Below are the code and all the weights of a small trained network. Each question names an input and a class and asks about switching units off, where a switched-off unit gives its printed mean instead of its output.

import numpy as np


def w(rows, s, z=0):
    codes = np.array(rows[::2]) - 128.0
    scale = np.full(codes.shape[1], s)
    scale[-1] = z or s
    return codes * scale


def norm(h):
    return h / np.sqrt((h * h).mean(-1, keepdims=True) + 1e-5)


def f(y):
    return y / 2 * (1 + np.tanh(0.7978845608 * (y + 0.044715 * y**3)))


def log_softmax(a):
    a = a - a.max(-1, keepdims=True)
    return a - np.log(np.exp(a).sum(-1, keepdims=True))


def net(x, mask):
    res = np.array(x, float).reshape(1, 4) / 4 @ E
    u = 0
    for l in range(3):
        y = f(norm(res) @ A[l][:, :-1].T + A[l][:, -1])
        res = res + np.where(mask[u : u + 10], y, B[l][:, -1]) @ B[l][:, :-1]
        u += 10
    return log_softmax(norm(res)[-1] @ U[:, :-1].T + U[:, -1])


A, B = {}, {}
E = w([
[114,79,96,213,155,161],'x0',
[125,74,61,149,70,8],'x1',
[75,120,75,116,162,249],'x2',
[118,186,180,30,253,114],'x3',
],0.0041)
A[0] = w([
[147,162,200,136,166,141,41],'0.n1',
[149,240,238,62,165,99,107],'0.n2',
[131,102,101,192,96,25,99],'0.n3',
[131,113,122,164,169,137,71],'0.n4',
[127,147,119,136,130,126,128],'0.n5',
[100,153,115,159,25,162,93],'0.n6',
[129,135,103,136,81,180,3],'0.n7',
[134,99,133,139,172,152,117],'0.n8',
[112,158,160,93,161,152,63],'0.n9',
[151,119,117,37,121,1,72],'0.n10',
],0.0067,0.003)
B[0] = w([
[161,82,164,99,180,126,142],'0.n1',
[254,106,156,52,173,169,254],'0.n2',
[129,50,209,210,197,62,199],'0.n3',
[128,178,203,99,132,104,122],'0.n4',
[125,127,134,126,126,127,128],'0.n5',
[175,63,117,86,93,165,163],'0.n6',
[111,94,118,84,89,138,126],'0.n7',
[111,148,174,90,160,138,138],'0.n8',
[144,65,179,188,134,142,150],'0.n9',
[58,244,11,73,66,48,222],'0.n10',
],0.0049,0.0051)
A[1] = w([
[88,230,113,57,124,149,75],'1.n1',
[42,144,129,160,150,234,77],'1.n2',
[52,170,122,128,235,200,85],'1.n3',
[127,254,136,55,134,115,25],'1.n4',
[54,155,97,185,217,179,1],'1.n5',
[24,131,125,140,182,188,50],'1.n6',
[160,251,97,75,92,116,20],'1.n7',
[113,117,111,156,10,47,59],'1.n8',
[76,131,89,165,97,76,86],'1.n9',
[159,84,188,233,71,101,49],'1.n10',
],0.0058,0.0035)
B[1] = w([
[194,100,100,168,119,108,184],'1.n1',
[102,200,23,132,80,109,238],'1.n2',
[174,174,95,218,220,97,250],'1.n3',
[199,100,112,111,84,129,201],'1.n4',
[177,150,63,148,126,104,132],'1.n5',
[160,172,19,173,131,123,160],'1.n6',
[175,94,71,129,87,104,163],'1.n7',
[125,129,169,199,254,145,235],'1.n8',
[113,118,195,110,212,147,165],'1.n9',
[230,60,91,166,115,159,183],'1.n10',
],0.0058,0.0019)
A[2] = w([
[83,133,128,143,90,113,117],'2.n1',
[202,199,134,48,49,73,2],'2.n2',
[87,112,153,66,171,2,112],'2.n3',
[83,59,116,130,120,60,117],'2.n4',
[142,113,191,89,158,227,112],'2.n5',
[33,179,103,154,166,71,76],'2.n6',
[72,142,80,133,25,240,40],'2.n7',
[64,142,72,157,55,62,111],'2.n8',
[159,55,161,242,139,124,52],'2.n9',
[51,243,90,205,156,52,61],'2.n10',
],0.0064,0.0041)
B[2] = w([
[119,113,161,107,147,119,111],'2.n1',
[134,152,1,120,93,119,193],'2.n2',
[65,145,179,98,54,130,253],'2.n3',
[135,121,204,160,93,118,171],'2.n4',
[84,113,209,131,197,123,207],'2.n5',
[105,169,152,159,108,110,162],'2.n6',
[37,95,155,71,122,163,212],'2.n7',
[142,132,243,120,166,162,176],'2.n8',
[201,88,67,129,91,137,201],'2.n9',
[76,162,130,184,148,116,214],'2.n10',
],0.0076,0.0027)
U = w([
[211,145,194,71,243,194,209],'0',
[19,82,98,82,63,246,102],'1',
[184,185,37,27,54,80,184],'2',
[79,232,36,229,189,172,9],'3',
[219,16,126,219,78,129,254],'4',
[16,170,186,165,66,39,73],'5',
],0.013,0.00091)

Each question gives the input, the list of numbers given to net, and the class t.
The units are the neurons (one row each of A and B). Each row of codes is followed by its name. A weight is (code - 128) times the scale printed after its matrix; where a second scale follows, it is the last column's (A, B and U).
mask holds one flag per neuron, layer by layer. A switched-off neuron (its flag False) gives its mean, the last column of its row in B, instead of its output. The means were averaged over made-up inputs and are rounded, as every weight is.
A unit's drop is (log p(t) with every unit on - log p(t) with that unit switched off) / (log p(t) with every unit on - log p(t) with every unit switched off).
The circuit of an input: a set's keep is (log p(t) with only the set's units on - log p(t) with every unit switched off) / (log p(t) with every unit on - log p(t) with every unit switched off). Starting from the 12 units with the biggest drops (on a tie, the unit counted first), units are removed one at a time, each time the one whose removal leaves the highest keep (on an exact tie, the one counted first), for as long as the keep stays at least 0.8.
units of the circuit, in order: the units of the circuit, biggest drop first
unit that matters most: the unit with the biggest drop
top k neurons: the k neurons with the biggest drops, biggest first
top k neurons in layer l: the k neurons of layer l with the biggest drops, biggest first
drop of u: that unit's drop, to one decimal
input [7,4,0,6], class 5: units of the circuit, in order => 2.n3, 1.n10
input [5,-6,-1,-8], class 1: units of the circuit, in order => 2.n7, 1.n3
input [1,1,-6,4], class 2: unit that matters most => 0.n2
input [3,0,2,-2], class 1: top 2 neurons => 0.n10, 0.n6
input [-5,3,-5,0], class 5: units of the circuit, in order => 1.n8, 2.n3
input [7,-5,1,-4], class 1: units of the circuit, in order => 2.n7, 0.n3
input [-7,0,8,0], class 3: units of the circuit, in order => 1.n3, 0.n2
input [-5,-6,-7,-3], class 2: top 3 neurons => 2.n2, 1.n8, 0.n3
input [-4,-1,2,-7], class 1: top 2 neurons in layer 1 => 1.n3, 1.n1
input [-6,1,-4,-5], class 5: top 2 neurons => 0.n10, 0.n2
input [-7,3,-3,-1], class 5: top 3 neurons => 0.n3, 1.n8, 2.n3
input [2,6,-4,-1], class 5: top 3 neurons => 0.n10, 0.n2, 2.n3
input [-3,2,8,5], class 3: top 2 neurons => 1.n3, 0.n6
input [-5,6,2,-3], class 5: unit that matters most => 0.n10
input [0,2,1,6], class 2: top 2 neurons => 0.n10, 0.n3
input [4,0,-5,6], class 2: top 2 neurons in layer 0 => 0.n10, 0.n3
input [-7,8,-1,3], class 5: drop of 2.n10 => 0.1
input [4,-5,3,-6], class 1: drop of 2.n7 => 0.1
input [6,5,-3,2], class 5: drop of 1.n1 => 0.2
input [1,-3,4,2], class 3: top neuron => 0.n2
